Here is a tiny trained network, its code and every weight. The questions are about switching its units off for an input and a class, where a switched-off unit gives its printed mean instead of its output.

import numpy as np


def w(rows, s, z=0):
    codes = np.array(rows[::2]) - 128.0
    scale = np.full(codes.shape[1], s)
    scale[-1] = z or s
    return codes * scale


def norm(h):
    return h / np.sqrt((h * h).mean(-1, keepdims=True) + 1e-5)


def f(y):
    return y / 2 * (1 + np.tanh(0.7978845608 * (y + 0.044715 * y**3)))


def log_softmax(a):
    a = a - a.max(-1, keepdims=True)
    return a - np.log(np.exp(a).sum(-1, keepdims=True))


def net(x, mask):
    res = np.array(x, float).reshape(1, 5) / 4 @ E
    u = 0
    for l in range(3):
        y = f(norm(res) @ A[l][:, :-1].T + A[l][:, -1])
        res = res + np.where(mask[u : u + 3], y, B[l][:, -1]) @ B[l][:, :-1]
        u += 3
    return log_softmax(norm(res)[-1] @ U[:, :-1].T + U[:, -1])


A, B = {}, {}
E = w([
[93,187,188,87,136,255,101,106,98,182,51],'x0',
[78,18,219,127,172,45,68,69,45,134,154],'x1',
[208,187,208,181,83,103,140,79,203,195,106],'x2',
[121,121,139,175,39,208,36,188,118,108,204],'x3',
[203,86,107,59,63,75,170,53,62,19,29],'x4',
],0.0069)
A[0] = w([
[168,85,234,200,58,77,74,119,130,149,163,6],'0.n1',
[191,84,86,122,65,70,112,121,150,80,109,197],'0.n2',
[146,64,81,163,27,117,91,150,123,34,248,3],'0.n3',
],0.011,0.0058)
B[0] = w([
[150,92,180,92,52,123,100,97,145,165,179,203],'0.n1',
[126,192,108,167,159,143,194,91,97,83,144,244],'0.n2',
[120,69,64,164,37,59,1,245,126,160,76,254],'0.n3',
],0.0078,0.008)
A[1] = w([
[127,139,135,91,196,102,116,147,178,224,110,58],'1.n1',
[141,108,184,73,136,142,97,98,82,123,6,30],'1.n2',
[82,121,162,169,212,106,116,142,151,192,176,2],'1.n3',
],0.018,0.0054)
B[1] = w([
[103,46,79,156,157,89,165,165,224,189,62,232],'1.n1',
[35,163,103,86,19,162,124,40,18,161,129,254],'1.n2',
[111,204,115,254,251,87,81,130,9,167,138,249],'1.n3',
],0.0077,0.0083)
A[2] = w([
[106,114,153,87,180,221,89,166,127,93,194,75],'2.n1',
[114,54,123,74,177,79,114,116,80,56,141,3],'2.n2',
[133,94,253,122,143,112,88,85,155,176,155,59],'2.n3',
],0.024,0.0039)
B[2] = w([
[172,174,201,88,116,171,42,148,152,144,98,187],'2.n1',
[107,39,172,124,186,154,214,160,134,20,153,235],'2.n2',
[167,116,121,69,133,68,162,59,154,192,247,254],'2.n3',
],0.012,0.0066)
U = w([
[58,156,123,52,70,178,127,37,39,143,80,161],'0',
[129,133,97,100,152,158,175,143,234,176,46,73],'1',
[148,188,191,94,131,207,26,175,138,146,104,2],'2',
[144,77,91,171,48,88,28,221,120,66,149,198],'3',
[104,73,157,118,182,133,192,129,82,27,133,126],'4',
[98,155,127,210,249,100,81,146,116,209,129,107],'5',
[249,244,101,163,82,109,186,95,170,62,77,90],'6',
[163,116,160,93,89,79,98,73,132,196,225,226],'7',
],0.013,0.0023)

Each question gives the input, the list of numbers given to net, and the class t.
The units are the neurons (one row each of A and B). Each row of codes is followed by its name. A weight is (code - 128) times the scale printed after its matrix; where a second scale follows, it is the last column's (A, B and U).
mask holds one flag per neuron, layer by layer. A switched-off neuron (its flag False) gives its mean, the last column of its row in B, instead of its output. The means were averaged over made-up inputs and are rounded, as every weight is.
A unit's drop is (log p(t) with every unit on - log p(t) with that unit switched off) / (log p(t) with every unit on - log p(t) with every unit switched off).
The circuit of an input: a set's keep is (log p(t) with only the set's units on - log p(t) with every unit switched off) / (log p(t) with every unit on - log p(t) with every unit switched off). Starting from all 9 units, units are removed one at a time, each time the one whose removal leaves the highest keep (on an exact tie, the one counted first), for as long as the keep stays at least 0.8.
units of the circuit, in order: the units of the circuit, biggest drop first
most important unit: the unit with the biggest drop
top k neurons: the k neurons with the biggest drops, biggest first
top k neurons in layer l: the k neurons of layer l with the biggest drops, biggest first
drop when u is switched off: that unit's drop, to one decimal
input [3,-7,8,4,-2], class 1: top neuron in layer 0 : 0.n2
input [-8,1,6,-2,3], class 6: top 2 neurons : 0.n2, 2.n3
input [3,-3,3,1,-2], class 1: top 2 neurons : 1.n3, 0.n2
input [-2,8,3,-6,2], class 4: top 3 neurons : 2.n2, 0.n2, 2.n1
input [5,-4,7,7,-8], class 7: top 2 neurons : 2.n3, 0.n2
input [-2,-2,8,-6,-1], class 1: top 2 neurons : 1.n1, 1.n3
input [0,7,8,-5,7], class 0: top 2 neurons in layer 1 : 1.n2, 1.n1
input [3,2,-6,3,-4], class 2: top 2 neurons : 2.n1, 1.n1
input [5,-1,0,5,-4], class 2: top 2 neurons : 2.n1, 0.n1
input [7,0,7,7,4], class 7: top 2 neurons : 0.n1, 2.n3
input [-1,-8,-7,-2,-2], class 2: top 3 neurons : 2.n1, 1.n1, 0.n3
input [-4,-4,-2,-2,0], class 6: top 3 neurons : 0.n2, 2.n2, 1.n3
input [3,4,-1,7,2], class 7: top 3 neurons : 0.n1, 2.n3, 0.n2
input [1,5,3,-3,4], class 0: units of the circuit, in order : 1.n2
input [-7,-6,1,-6,-4], class 1: top 2 neurons : 1.n3, 1.n1
input [8,-3,-4,0,-2], class 2: units of the circuit, in order : 2.n1, 0.n3
input [-7,-3,5,0,-3], class 3: top 2 neurons in layer 1 : 1.n3, 1.n2
input [-3,-6,-2,0,0], class 6: top 2 neurons in layer 0 : 0.n2, 0.n1
input [2,1,-6,1,-3], class 2: top 2 neurons : 2.n1, 1.n1
input [-7,-5,4,-3,-4], class 6: top 2 neurons in layer 0 : 0.n2, 0.n3
input [1,1,5,-6,0], class 1: most important unit : 1.n1
input [1,0,6,-2,4], class 0: top 2 neurons in layer 1 : 1.n2, 1.n1
input [8,-1,-2,7,0], class 2: drop when 2.n1 is switched off : 1.2
input [-4,8,0,1,6], class 4: drop when 2.n2 is switched off : 0.8
input [-2,-5,-6,1,7], class 4: drop when 2.n2 is switched off : 0.9
input [5,-8,-2,2,0], class 2: drop when 2.n1 is switched off : 0.2
input [6,-2,-8,6,0], class 2: units of the circuit, in order : 2.n1
